Below is a small trained network, with its code and all its weights. Each question gives an input and a target symbol and asks what happens when units are switched off, that is, made to give their printed mean instead of their output.

import numpy as np


def w(rows, s, z=0):
    codes = np.array(rows[::2]) - 128.0
    scale = np.full(codes.shape[1], s)
    scale[-1] = z or s
    return codes * scale


def f(y):
    return y / 2 * (1 + np.tanh(0.7978845608 * (y + 0.044715 * y**3)))


def softmax(a):
    e = np.exp(a - a.max(-1, keepdims=True))
    return e / e.sum(-1, keepdims=True)


def log_softmax(a):
    a = a - a.max(-1, keepdims=True)
    return a - np.log(np.exp(a).sum(-1, keepdims=True))


def net(x, mask):
    ids = ['αβγδεηλμξπστφψω'.index(c) for c in x.split()]
    T = len(ids)
    res = E[ids] + P[:T]
    u = 0
    for l in range(3):
        r = res
        for j in range(2):
            rows = slice(3 * j, 3 * j + 3)
            q, k, v = (r @ M[l][rows].T for M in (Q, K, V))
            z = softmax(np.where(np.tri(T) > 0, q @ k.T / 3**0.5, -1e9)) @ v
            o = O[l][rows]
            res = res + np.where(mask[u + j], z, o[:, -1]) @ o[:, :-1]
        u += 2
        y = f(res @ A[l][:, :-1].T + A[l][:, -1])
        res = res + np.where(mask[u : u + 4], y, B[l][:, -1]) @ B[l][:, :-1]
        u += 4
    return log_softmax(res[-1] @ U[:, :-1].T + U[:, -1])


Q, K, V, O, A, B = {}, {}, {}, {}, {}, {}
E = w([
[82,18,113,109,42,43,83,146,39,43,65],'α',
[150,244,68,175,11,195,51,244,182,162,136],'β',
[174,227,158,89,57,39,205,185,187,184,65],'γ',
[101,197,185,73,168,226,156,159,126,100,191],'δ',
[56,150,172,83,185,119,78,116,116,192,253],'ε',
[87,103,97,47,78,65,104,47,81,154,159],'η',
[187,62,69,154,92,71,162,169,152,205,183],'λ',
[57,120,237,240,189,99,226,86,162,113,211],'μ',
[71,98,82,222,223,183,196,119,205,201,88],'ξ',
[82,138,119,231,117,144,144,206,67,195,74],'π',
[87,194,140,190,74,155,222,252,23,43,93],'σ',
[74,98,254,111,72,51,189,231,139,102,199],'τ',
[192,168,219,49,165,147,116,84,214,50,66],'φ',
[226,93,115,95,159,214,36,233,35,237,120],'ψ',
[227,53,78,226,189,93,76,118,65,105,246],'ω',
],0.0065)
P = w([
[150,1,237,111,103,210,163,173,117,160,215],'0',
[140,70,178,105,128,145,146,167,126,158,186],'1',
[137,106,156,104,120,127,148,153,133,165,161],'2',
[125,128,155,112,120,116,143,141,124,176,139],'3',
[116,146,155,114,125,97,153,120,110,177,122],'4',
[100,164,125,106,116,70,149,141,124,168,111],'5',
[103,185,146,123,103,79,152,103,119,173,109],'6',
[97,175,127,103,109,71,162,146,127,154,130],'7',
],0.0042)
Q[0] = w([
[125,141,52,182,96,180,95,177,12,131,168],'L0H0',
[171,134,194,67,169,92,139,69,254,128,109],'L0H0',
[111,192,191,90,105,94,193,143,242,158,63],'L0H0',
[88,69,89,52,75,71,43,97,6,147,182],'L0H1',
[53,60,144,56,62,35,137,150,12,136,195],'L0H1',
[202,204,131,217,159,189,181,172,217,94,43],'L0H1',
],0.0058)
K[0] = w([
[92,95,5,244,98,148,128,220,5,182,217],'L0H0',
[174,194,230,23,177,155,90,28,253,83,66],'L0H0',
[152,211,207,69,89,109,183,143,230,131,48],'L0H0',
[62,73,40,30,29,35,76,75,11,151,125],'L0H1',
[9,143,101,70,25,12,123,102,51,103,79],'L0H1',
[208,138,184,198,226,232,179,191,186,83,127],'L0H1',
],0.0056)
V[0] = w([
[141,237,183,42,47,82,188,104,217,97,26],'L0H0',
[158,92,79,230,86,113,112,209,49,209,143],'L0H0',
[80,21,147,183,115,157,176,226,51,146,246],'L0H0',
[164,134,252,171,165,148,242,194,162,55,116],'L0H1',
[28,120,79,142,92,56,118,38,95,93,65],'L0H1',
[77,40,230,24,38,34,203,171,45,158,213],'L0H1',
],0.0037)
O[0] = w([
[124,203,121,62,100,71,202,103,253,123,1,105],'L0H0',
[173,127,92,224,45,147,100,181,35,168,146,157],'L0H0',
[61,47,170,162,32,177,140,175,10,199,221,209],'L0H0',
[139,94,203,124,102,147,231,234,221,92,74,143],'L0H1',
[37,37,110,159,126,47,119,8,76,71,108,89],'L0H1',
[116,90,250,101,21,94,135,105,114,213,192,254],'L0H1',
],0.0033,0.004)
A[0] = w([
[81,71,145,195,213,112,207,98,170,200,167,208],'L0N0',
[253,59,44,162,126,120,69,124,98,197,206,174],'L0N1',
[194,175,181,87,128,85,148,85,202,135,53,196],'L0N2',
[164,160,134,154,42,143,160,237,159,231,120,253],'L0N3',
],0.0054,0.003)
B[0] = w([
[102,155,106,199,150,141,141,81,239,201,192,178],'L0N0',
[211,145,156,126,149,89,135,114,130,168,171,204],'L0N1',
[156,162,120,82,156,100,168,126,180,94,49,157],'L0N2',
[127,154,109,133,107,131,159,200,157,254,120,255],'L0N3',
],0.0064,0.0069)
Q[1] = w([
[152,116,102,139,156,183,143,184,146,91,130],'L1H0',
[144,67,98,118,129,175,82,111,113,33,109],'L1H0',
[129,106,77,131,144,164,109,117,125,28,131],'L1H0',
[185,122,191,88,27,10,150,170,86,183,108],'L1H1',
[38,147,143,176,39,129,203,236,81,153,77],'L1H1',
[83,212,1,212,132,252,159,207,136,126,86],'L1H1',
],0.0043)
K[1] = w([
[111,100,131,173,117,173,150,184,115,151,163],'L1H0',
[92,60,169,154,158,239,54,140,86,89,177],'L1H0',
[73,57,148,174,139,247,63,142,68,94,162],'L1H0',
[81,160,76,91,95,12,46,81,57,61,48],'L1H1',
[28,160,95,154,74,126,157,206,74,116,48],'L1H1',
[139,244,79,175,94,245,241,253,183,186,67],'L1H1',
],0.0047)
V[1] = w([
[166,141,147,87,124,77,205,220,177,193,130],'L1H0',
[116,62,198,199,128,255,88,180,89,132,207],'L1H0',
[128,156,48,130,127,16,157,139,154,152,61],'L1H0',
[156,144,161,126,106,163,177,143,193,199,216],'L1H1',
[108,212,121,177,99,144,154,216,136,139,66],'L1H1',
[123,69,152,94,137,1,153,73,131,71,142],'L1H1',
],0.0038)
O[1] = w([
[134,129,128,88,90,131,168,143,92,250,180,255],'L1H0',
[127,78,235,139,132,235,84,173,188,97,140,156],'L1H0',
[173,159,1,136,93,65,212,120,127,188,138,134],'L1H0',
[135,211,170,121,165,136,138,177,190,221,203,231],'L1H1',
[94,129,82,174,99,190,167,236,83,184,80,144],'L1H1',
[140,92,162,97,95,49,171,54,122,71,130,94],'L1H1',
],0.0034,0.0082)
A[1] = w([
[47,35,148,57,70,90,92,50,43,123,175,248],'L1N0',
[200,192,93,107,108,129,93,146,161,194,136,163],'L1N1',
[80,175,160,84,190,252,87,174,165,150,122,239],'L1N2',
[145,205,54,230,163,130,151,133,226,181,142,168],'L1N3',
],0.0047,0.0017)
B[1] = w([
[99,135,68,140,47,82,58,68,124,157,92,167],'L1N0',
[163,125,68,106,131,138,105,151,145,184,179,254],'L1N1',
[88,165,119,90,136,253,76,143,157,139,117,206],'L1N2',
[131,82,41,168,129,146,148,127,176,127,183,251],'L1N3',
],0.0057,0.007)
Q[2] = w([
[104,140,112,188,82,150,125,163,124,224,219],'L2H0',
[133,136,160,102,194,125,111,74,154,23,1],'L2H0',
[147,80,99,72,126,75,121,94,142,127,118],'L2H0',
[139,163,95,136,123,118,170,154,156,213,232],'L2H1',
[138,106,171,147,150,162,90,125,105,43,63],'L2H1',
[102,128,137,145,124,149,132,154,126,185,197],'L2H1',
],0.0057)
K[2] = w([
[98,184,54,255,95,64,169,160,33,84,45],'L2H0',
[133,91,197,41,156,194,46,100,238,161,156],'L2H0',
[216,124,122,6,160,61,120,57,147,151,190],'L2H0',
[153,227,2,79,129,38,104,48,142,79,33],'L2H1',
[123,62,211,127,141,238,144,204,126,120,188],'L2H1',
[101,191,93,71,125,79,85,60,124,55,24],'L2H1',
],0.0029)
V[2] = w([
[209,57,163,62,160,66,100,112,179,139,206],'L2H0',
[195,2,85,15,85,50,56,86,186,140,120],'L2H0',
[149,187,105,126,146,163,112,82,240,157,196],'L2H0',
[202,200,224,38,207,197,186,181,234,83,67],'L2H1',
[64,229,158,44,116,72,94,6,108,135,121],'L2H1',
[20,173,153,53,60,183,61,106,104,149,71],'L2H1',
],0.0041)
O[2] = w([
[202,208,182,83,90,84,115,61,151,69,123,184],'L2H0',
[187,191,111,102,30,165,113,18,196,160,84,120],'L2H0',
[124,194,114,104,156,97,79,122,254,20,203,254],'L2H0',
[166,190,102,97,166,124,184,223,152,55,24,94],'L2H1',
[50,232,139,75,195,80,75,130,158,216,159,100],'L2H1',
[34,180,100,107,101,173,74,112,177,178,38,152],'L2H1',
],0.0044,0.0066)
A[2] = w([
[89,202,62,53,137,231,53,165,148,216,95,195],'L2N0',
[36,62,198,213,130,110,202,186,73,170,158,216],'L2N1',
[161,56,109,206,26,200,64,131,109,160,124,171],'L2N2',
[211,101,220,112,116,108,122,77,154,3,146,254],'L2N3',
],0.0041,0.0019)
B[2] = w([
[111,80,90,28,190,119,79,86,51,90,106,254],'L2N0',
[66,85,198,163,120,89,209,156,101,153,89,185],'L2N1',
[148,2,83,177,87,121,84,72,130,155,42,203],'L2N2',
[156,84,102,73,186,76,135,111,70,111,24,147],'L2N3',
],0.005,0.0092)
U = w([
[180,127,96,128,69,102,203,122,167,175,151,61],'α',
[65,161,247,135,51,87,167,190,194,119,140,98],'β',
[168,208,105,78,183,78,157,173,155,106,101,210],'γ',
[86,71,135,170,208,95,170,160,41,159,94,139],'δ',
[87,189,165,68,143,203,113,138,80,71,191,138],'ε',
[231,149,175,229,111,95,101,138,137,118,168,128],'η',
[48,164,157,82,163,76,26,95,151,160,196,153],'λ',
[61,147,144,224,146,168,166,98,210,81,159,125],'μ',
[160,106,64,90,105,171,44,175,97,116,107,2],'ξ',
[129,68,116,195,73,120,94,127,118,108,35,162],'π',
[144,145,166,61,159,153,132,137,152,83,80,214],'σ',
[94,79,26,175,164,183,98,97,198,90,109,87],'τ',
[240,97,167,81,225,130,87,126,2,148,134,63],'φ',
[104,91,128,113,70,121,107,41,115,160,78,190],'ψ',
[88,133,203,117,70,137,189,186,67,138,101,91],'ω',
],0.0041,0.0032)

Each question gives the input, a string of symbols that net reads in full, and the target symbol t.
The units are the heads (3 rows each of Q, K, V and O) and the neurons (one row each of A and B). Each row of codes is followed by its name. A weight is (code - 128) times the scale printed after its matrix; where a second scale follows, it is the last column's (O, A, B and U).
mask holds one flag per unit, layer by layer, with each layer's heads first. A switched-off unit (its flag False) gives its mean, the last column of its rows in O or B, instead of its output. The means were averaged over made-up inputs and are rounded, as every weight is.
A unit's drop is (log p(t) with every unit on - log p(t) with that unit switched off) / (log p(t) with every unit on - log p(t) with every unit switched off).
top k neurons: the k neurons with the biggest drops, biggest first
top k neurons in layer l: the k neurons of layer l with the biggest drops, biggest first
which heads matter: for each layer, one digit per head in row order, 1 if its drop is at least 0.15 and else 0, layers parted by /
input λ ω γ λ, target α: top neuron in layer 1 => (L1N3)
input μ τ ω φ λ η ω, target λ: which heads matter => 01 / 11 / 01
input σ γ φ τ, target γ: which heads matter => 10 / 10 / 01
input α φ τ δ τ β φ β, target γ: which heads matter => 10 / 10 / 01
input ε λ ω σ β λ, target δ: which heads matter => 00 / 01 / 10
input β λ λ, target η: which heads matter => 00 / 00 / 11
input α π ω ψ δ σ ξ, target δ: top 2 neurons in layer 2 => (L2N1; L2N0)
input μ φ λ α α γ, target α: which heads matter => 10 / 10 / 10
input β φ γ φ λ ε, target γ: which heads matter => 10 / 00 / 01
input σ τ η η ω, target λ: which heads matter => 01 / 01 / 01
input ξ ξ η η η μ λ π, target λ: which heads matter => 01 / 01 / 01
input β α λ, target ψ: top 3 neurons in layer 0 => (L0N3; L0N0; L0N2)
input φ τ σ, target ω: which heads matter => 00 / 00 / 10
input α μ η, target ψ: which heads matter => 01 / 01 / 10
input ω α η δ ω φ φ ω, target γ: top 2 neurons => (L0N2; L0N1)
input β λ η ξ φ, target σ: which heads matter => 10 / 00 / 00
input η η φ ξ π φ λ, target γ: top 2 neurons in layer 0 => (L0N2; L0N3)
input φ τ η α β σ, target δ: which heads matter => 00 / 01 / 10
input τ ξ ω ε ψ μ, target μ: which heads matter => 00 / 00 / 00
input ξ λ ω ω λ, target η: top 2 neurons => (L0N1; L2N0)
input η τ φ ξ, target γ: top 2 neurons => (L0N2; L2N2)
input μ ψ λ α λ ψ β, target ξ: which heads matter => 00 / 01 / 00
input ψ τ λ η ε, target λ: top 2 neurons in layer 1 => (L1N0; L1N3)
input π φ ξ, target τ: top 4 neurons => (L1N3; L0N0; L0N1; L1N2)
input ε λ σ λ τ φ λ ψ, target γ: top 2 neurons => (L0N2; L1N2)
input λ τ λ λ ξ β α, target π: top neuron in layer 2 => (L2N2)
input ξ μ τ, target β: top 2 neurons => (L2N1; L2N0)
input λ λ η γ λ β λ, target α: top 2 neurons in layer 0 => (L0N2; L0N3)
input β σ λ μ, target δ: top 2 neurons => (L2N1; L0N1)
input β λ μ, target μ: top 2 neurons => (L0N0; L1N3)
